Look-ups in named tables: a row name and a column name give one cell, copied from the table.

fele
         nugalil     piv   mesig     tol  mokelu  kosareg    badu
lamika     0.392   3.156   7.434  -7.565   0.217   -1.504  -4.402
zanagun    3.283  -5.627  -4.540   4.577   3.676    3.982   2.984
gad       -5.438   2.553  -6.085  -3.151  -6.218   -4.830  -6.754
tuve       9.065  -5.115   2.529   0.359   7.625    5.259   2.353
dadeta     4.354  -4.423  -3.899   4.206   4.850    4.633   2.853
pob        2.655  -5.782  -8.455   4.481   3.895    3.975   4.473
dedukik   -5.768   2.881  -6.679  -2.863  -6.640   -5.668  -5.482

pob, badu: 4.473
tuve, tol: 0.359
dadeta, piv: -4.423
zanagun, mesig: -4.540
dedukik, mokelu: -6.640
pob, tol: 4.481
lamika, badu: -4.402
zanagun, badu: 2.984
pob, piv: -5.782
gad, kosareg: -4.830
pob, nugalil: 2.655
pob, kosareg: 3.975
Which row has the largest mokelu? tuve

dab
fields: meso, satiko, seto, gunelu, ziz
rudil: [110, 31, 203, 142, 121]
zozu: [109, 244, 80, 150, 108]
zabezev: [190, 169, 60, 68, 169]
gak: [218, 104, 67, 57, 228]

What is the satiko of zozu in dab?
244
What is the gunelu of gak in dab?
57
What is the ziz of rudil in dab?
121
What is the gunelu of zabezev in dab?
68
What is the seto of zabezev in dab?
60
What is the meso of zabezev in dab?
190
What is the satiko of zabezev in dab?
169
What is the ziz of zabezev in dab?
169
Which row has the largest seto? rudil

tufuma:
	bogim	tas
maresis	186	113
vukoda	199	83
gen	196	63
zikon	128	166
dip	182	49
vevuk	161	130
derol	116	147
ditil	83	122
zam	12	229
tavod	134	78

derol, bogim -> 116
gen, tas -> 63
derol, tas -> 147
tavod, bogim -> 134
zam, tas -> 229
dip, tas -> 49
gen, bogim -> 196
zikon, tas -> 166
maresis, tas -> 113
tavod, tas -> 78
dip, bogim -> 182
vevuk, bogim -> 161
zikon, bogim -> 128
maresis, bogim -> 186

lasis =
,vigi,kidipo
zirulu,93,76
zoduku,81,68
gafiru,37,48
suk,6,4
mefudel,76,66

What is the vigi of zirulu in lasis?
93
What is the vigi of gafiru in lasis?
37
What is the kidipo of suk in lasis?
4
What is the kidipo of mefudel in lasis?
66
What is the vigi of suk in lasis?
6
What is the kidipo of zirulu in lasis?
76
What is the kidipo of gafiru in lasis?
48
What is the vigi of zoduku in lasis?
81
What is the vigi of mefudel in lasis?
76
What is the kidipo of zoduku in lasis?
68
Row with the largest vigi: zirulu

Table pir
,tevor,kebivu,puso,guzefi,favol,zat,felak,lotezi,dof
til,-30,-32,-95,-2,-25,50,22,0,-62
bovase,5,19,-97,-81,-55,-33,35,11,41
fogizi,-40,-10,31,56,-2,-78,11,10,-96
zomiten,42,63,-19,4,-78,-97,67,21,-9
nisiv,-36,-48,-78,6,-67,-54,15,34,-12
kirugu,43,11,57,63,26,-18,30,18,-28
vaf,63,4,-77,-19,-98,-96,46,-7,-18
zoma,6,-22,39,31,-73,-89,-39,49,17
sak,8,-22,19,-52,48,52,36,-30,42
pubu,-3,4,39,40,50,-62,-55,-55,29
dep,-21,51,56,66,43,53,-83,51,-14

til, felak: 22
zomiten, puso: -19
til, tevor: -30
zoma, felak: -39
zomiten, dof: -9
bovase, zat: -33
til, kebivu: -32
bovase, favol: -55
kirugu, favol: 26
kirugu, felak: 30
zomiten, tevor: 42
Which row has the largest lotezi? dep

bif.tsv
	nufovag	tisa	ditif	kogabud
puzazu	0.449	-0.182	-0.456	0.438
dal	-0.307	0.187	0.479	-0.754
sesib	-0.046	-0.048	-0.019	-0.971
toli	0.221	-0.148	-0.522	0.943
varuri	0.429	-0.180	-0.473	0.640
lodedom	0.391	-0.189	-0.511	0.639
bibuda	0.303	-0.216	-0.619	0.626

varuri, tisa => -0.180
puzazu, nufovag => 0.449
bibuda, tisa => -0.216
lodedom, kogabud => 0.639
dal, kogabud => -0.754
sesib, kogabud => -0.971
puzazu, tisa => -0.182

Table ves
|  | romiz | kob | lipar | luv | nolab | dava | lev |
|---|---|---|---|---|---|---|---|
| ligono | 150 | 357 | 440 | 407 | 885 | 637 | 488 |
| koli | 415 | 446 | 639 | 133 | 721 | 623 | 489 |
| tovid | 65 | 319 | 406 | 334 | 665 | 454 | 279 |
| linibe | 440 | 143 | 372 | 45 | 481 | 734 | 592 |
| zovar | 36 | 222 | 423 | 333 | 769 | 492 | 268 |
| zot | 382 | 563 | 526 | 450 | 875 | 722 | 435 |

What is the nolab of zovar in ves?
769
What is the nolab of koli in ves?
721
What is the romiz of zovar in ves?
36
What is the nolab of zot in ves?
875
What is the romiz of ligono in ves?
150
What is the kob of zovar in ves?
222
What is the romiz of tovid in ves?
65
What is the romiz of koli in ves?
415
What is the dava of tovid in ves?
454
What is the lev of tovid in ves?
279
What is the lipar of koli in ves?
639
What is the lev of zot in ves?
435
What is the luv of linibe in ves?
45
What is the lipar of ligono in ves?
440
What is the lipar of zovar in ves?
423
What is the lev of koli in ves?
489
What is the dava of koli in ves?
623
What is the dava of zovar in ves?
492
What is the kob of tovid in ves?
319
Which row has the largest lev? linibe

